Each row, then one of two labels for whether it has a hidden trait; a new part has new ones
[ -8  -2   2  14 -20 -12   6 -13  -3 -34  24  -5   3   1  30   2] : Z
[-19   2  -1  -8  -2  -5  -1  10   1   7 -12   6   5   1 -13   4] : P
[ 20  -3   2   2   3  -9   9 -10   6 -11  16  -3   3   4  31   4] : Z
[-27  -2  -3   8   8  -6  -4  22  -1  -1 -10  -1  -8   5  15   3] : Z
[-15   1  -4  -9  16   3  -6  17   3  12 -26   7   2   2 -22   2] : P
[-32   2  -6   0   2   1  -7  25  -1   8 -26   5  -2   1 -19   1] : P
[-30   2   0  -7 -11  -5   0   0  -2   0   0   6   4  -3 -16   4] : P
[-20   0  -5   5   2   2  -4  27  -2   0 -24   4  -4   1   3   3] : Z
[-16  -3  -2  13   7  -7   0  19   1 -11  -1  -3  -9   3  23   4] : Z
[-13   0  -4  -1   3   0  -3  18   0  -2 -12   4  -2   1   2   5] : Z
[-52   2  -1  -3 -18  -6  -4   6  -7 -11  -3   5   3  -2 -18   3] : P
[-39   1   0   2 -19  -8  -3   8  -6 -22   2   4  -1  -4 -10   5] : P
[-40  -1  -2  24 -31 -14   0  -4 -13 -47  24  -5  -3   1  18  -1] : Z
[-37   0  -2   7 -22  -9  -2  10  -8 -23   4   1  -3  -2   5   4] : Z
[51 -2 -2 10 11 -6 -2 17  2 -4 -2 -2 -7  4 19  3] : Z
[-37   2  -2  -2 -11  -6  -2  14  -4  -8  -8   5   1  -2 -13   4] : P
[-21  -3  -3  12   8  -8  -2  18   0  -2  -5  -3  -8   4  18   3] : Z
[-20  -2  -3  12   1  -6  -2  17  -1 -17  -1  -4  -9   4  19   3] : Z
[  6  -2  -1  15  -1 -10   7  -1   3 -20  17  -5  -3   1  29   5] : Z
[ 2 -3  0  4 15 -3  1 14  4 11 -4 -2 -5  5 20  3] : Z
[-31  -1   1   8 -18 -10   1  -2  -3 -23  10   0  -1   2  11   3] : Z
[-32   2  -4  -5   9   4  -7  25  -1   8 -27   6   2   2 -29   0] : P
[-24   0   1  14 -26 -14   1 -12  -9 -33  28  -4   0   2   9  -2] : Z
[ -6  -2   1  17 -23 -14   5 -15  -7 -32  24  -4   1   0  28   1] : Z
[-40   2  -1   1 -17  -7  -2   4  -6 -15  -1   4   0  -3 -11   4] : P
[ 34  -3   3   2  -6  -8  12 -11   9 -13  13  -5   1   1  23   5] : Z
[-37   2   1  -2 -18  -7   0   2  -7 -18   5   4   1  -5 -14   4] : P
[-13   1   4  -1 -25 -11   5 -17  -4 -21  26   1   5  -1  -4   1] : P
[  9  -2  -1  19  -9 -12   7   3   1 -35  20  -6  -8  -1  31   5] : Z
[-28   1  -6   6   2   3  -7  33  -3  -6 -28   5  -5   0  -1   3] : P
[-16   2  -3 -11   7   1  -4  15   1  18 -21   6   4   2 -23   2] : P
[ -8  -2  -1  16  -6 -10   8   4   0 -27  12  -6  -4   2  25   2] : Z
[-25   1   1  -8 -11  -6   2  -6  -2  -2  -1   5   5  -2 -12   5] : P
[-9 -2 -1 11  4 -9  1  9  2 -8  5 -3 -5  5 21  4] : Z
[ 16  -3   4   3  -6 -11   9 -22   3 -11  22  -3   6   4  29   4] : Z
[ 14   1  -1 -16  17   7  -1  10   9  29 -27   7   6   3 -15   3] : P
[-13   2  -4 -10   8   0  -5  14   2  12 -25   7   5   2 -23   2] : P
[-25   2  -3  -9   2  -1  -6  13   0  -2 -22   7   8   3 -24   1] : P
[-31   1   0  -7 -11  -5   0  -1  -3  -5  -2   5   3  -2 -14   4] : P
[-18  -1  -5   7   7   3  -5  37  -2   0 -27   4  -6   2  12   4] : Z
[-26  -2  -5  16   7  -4  -4  28  -2 -15  -7  -2 -10   3  17   3] : Z
[-19   0  -3   2  -4  -5   0  14  -2  -7 -11   5   0   1   3   5] : Z
[-11  -2  -1  19 -13 -11   4   2  -5 -35  17  -4  -4   0  25   3] : Z
[  0  -1  -3  -4  17  12  -3  26  -1  20 -38   5  -4   0   4   2] : Z
[  5  -2  -3  -1  13   4  -1  19   3  15 -30   4  -3   1  10   3] : Z
[-44   0   0  12 -26 -10   0  -1  -9 -32  13  -1  -2  -1   5   1] : Z
[-30  -2   1  13 -23 -11   1  -6  -6 -25  19  -2   0   2  19   0] : Z
[ -3  -2  -1  15 -11 -13   1  -3  -1 -35  19  -5  -5  -1  39   4] : Z
[-41  -1  -1  12 -17 -10  -1   7  -7 -30   6   1  -4   1  12   2] : Z
[-11  -2  -2  11   6  -9  -1  18   0 -10  -1  -3  -7   4  19   3] : Z
[-26   2   3  -5 -21  -9   2  -8  -5 -17   9   5   2  -4 -16   3] : P
[-26   1  -1   1 -13  -7   1   7  -5 -13  -4   4  -1  -1   6   5] : P
[-49   2  -1   5 -24 -10  -1   6 -11 -30   5   3  -3  -4  -9   4] : P
[ -6  -2   0  15  -8  -8   5  -5   0 -29  13  -4  -3   1  27   4] : Z
[-63   4 -20  45 -26   1 -28  63 -24 -63 -39   1 -29  -5 -34  -1] : P
[ -8  -2  -1  17  -5 -11   4   2   0 -27  12  -4  -3   3  23   3] : Z
[ -8  -1  -4   0  14  10  -4  23   2  12 -37   5  -2   1  -1   2] : Z
[ -5  -2   1  15 -17 -12   6 -14  -4 -31  22  -5   2   0  27   1] : Z
[-60   2  -3   2 -16  -3 -10  18  -9 -12 -17   6   3   0 -25   0] : P
[-33   2   2  -6 -19  -8   1  -5  -6 -14   9   5   3  -4 -19   3] : P
[-24   0   2   1 -21 -10   4 -11  -5 -22  16   2   2  -3  -4   3] : P
[-27   0   0  -1 -13  -7   0   1  -3  -9  -1   4   2  -1   0   5] : Z
[-29  -2  -3  17   3 -11  -2  19  -1 -16   0  -4 -10   3  19   3] : Z
[-40   2  -3  -9  -8  -2  -6   6  -3   9 -11   6   4   2 -26   0] : P
[ -2  -2  -3   2  11   6  -2  22   1  14 -27   4  -2   0   4   4] : Z
[ -4  -2   0  14 -11 -11   5  -4  -1 -28  16  -4  -1   3  28   3] : Z
[-35   1   1   4 -20  -9   2  -2  -7 -24  13   2   0  -3  -3   3] : Z
[-15   2  -3  -9   9  -1  -3  12   2   9 -22   7   6   3 -17   2] : P
[-44   1   0   6 -22  -8   0   7  -9 -33   5   3  -2  -4  -5   4] : P
[-36   0  -2   9 -18  -9  -2   9  -7 -20   2   2  -3  -1   3   5] : Z
[-22  -1  -2  10  -3 -11  -1  10  -3 -15   3  -1  -4   5  21   3] : Z
[-18  -2  -4  21  -2  -8   1  18  -2 -29   3  -5  -9   1  21   3] : Z
[-29  -1  -4  12  -2  -8  -3  20  -3 -18  -5   0  -6   4  15   3] : Z
[-51   0  -4  18 -17 -11  -8  24  -8 -35  -8   0  -8   1   9   4] : Z
[-63   3  -7   8 -19  -1 -13  31 -10 -17 -31   7   0   1 -28  -1] : P
[-29  -1  -5  10   4   0  -4  29  -2  -3 -22   1  -7   2  10   4] : Z
[-37   1  -4   7 -11  -6  -3  25  -6 -19 -10   4  -3  -1  -5   4] : P
[-26  -2   1  18 -24 -12   2  -3  -8 -34  22  -4  -2   1  21   0] : Z
[-31  -1  -1  17 -14 -11  -1   6  -5 -27   8  -2  -3   3  17   3] : Z
[ 7 -3  1  2 16 -5  1  9  4 11 -3 -1 -2  6 22  4] : Z
[-19   1   2 -10 -14  -7   3  -9  -1   1   4   5   6  -2 -10   4] : P
[-34  -1  -3  18  -5 -11  -3  16  -2 -22  -3  -2  -9   4  19   3] : Z
[ 39  -3   3   3   6 -11  18 -19   9  -7  25  -5   1   0  36   7] : Z
[-27   2  -2  -4  -1  -3  -2  15  -2   3 -11   6   2   1 -12   4] : P
[  4  -3   1  16  -4 -11   8   0   2 -31  19  -6  -5   0  30   5] : Z
[  2  -1  -2  -2  10   3  -1  19   3  17 -24   4  -1   2   9   4] : Z
[  1  -2  -1  12  -4 -10   5   1   2 -21  13  -3  -2   3  27   3] : Z
[-19  -1   1  13 -26 -11   2  -9  -8 -35  23  -5   0   2  19  -1] : Z
[-20  -2   1  16 -24 -12   4 -10  -6 -35  22  -4  -1   1  22   0] : Z
[-17  -3  -2  14  26  -8   3  14   1 -13  -1  -5  -8   2  22   4] : Z
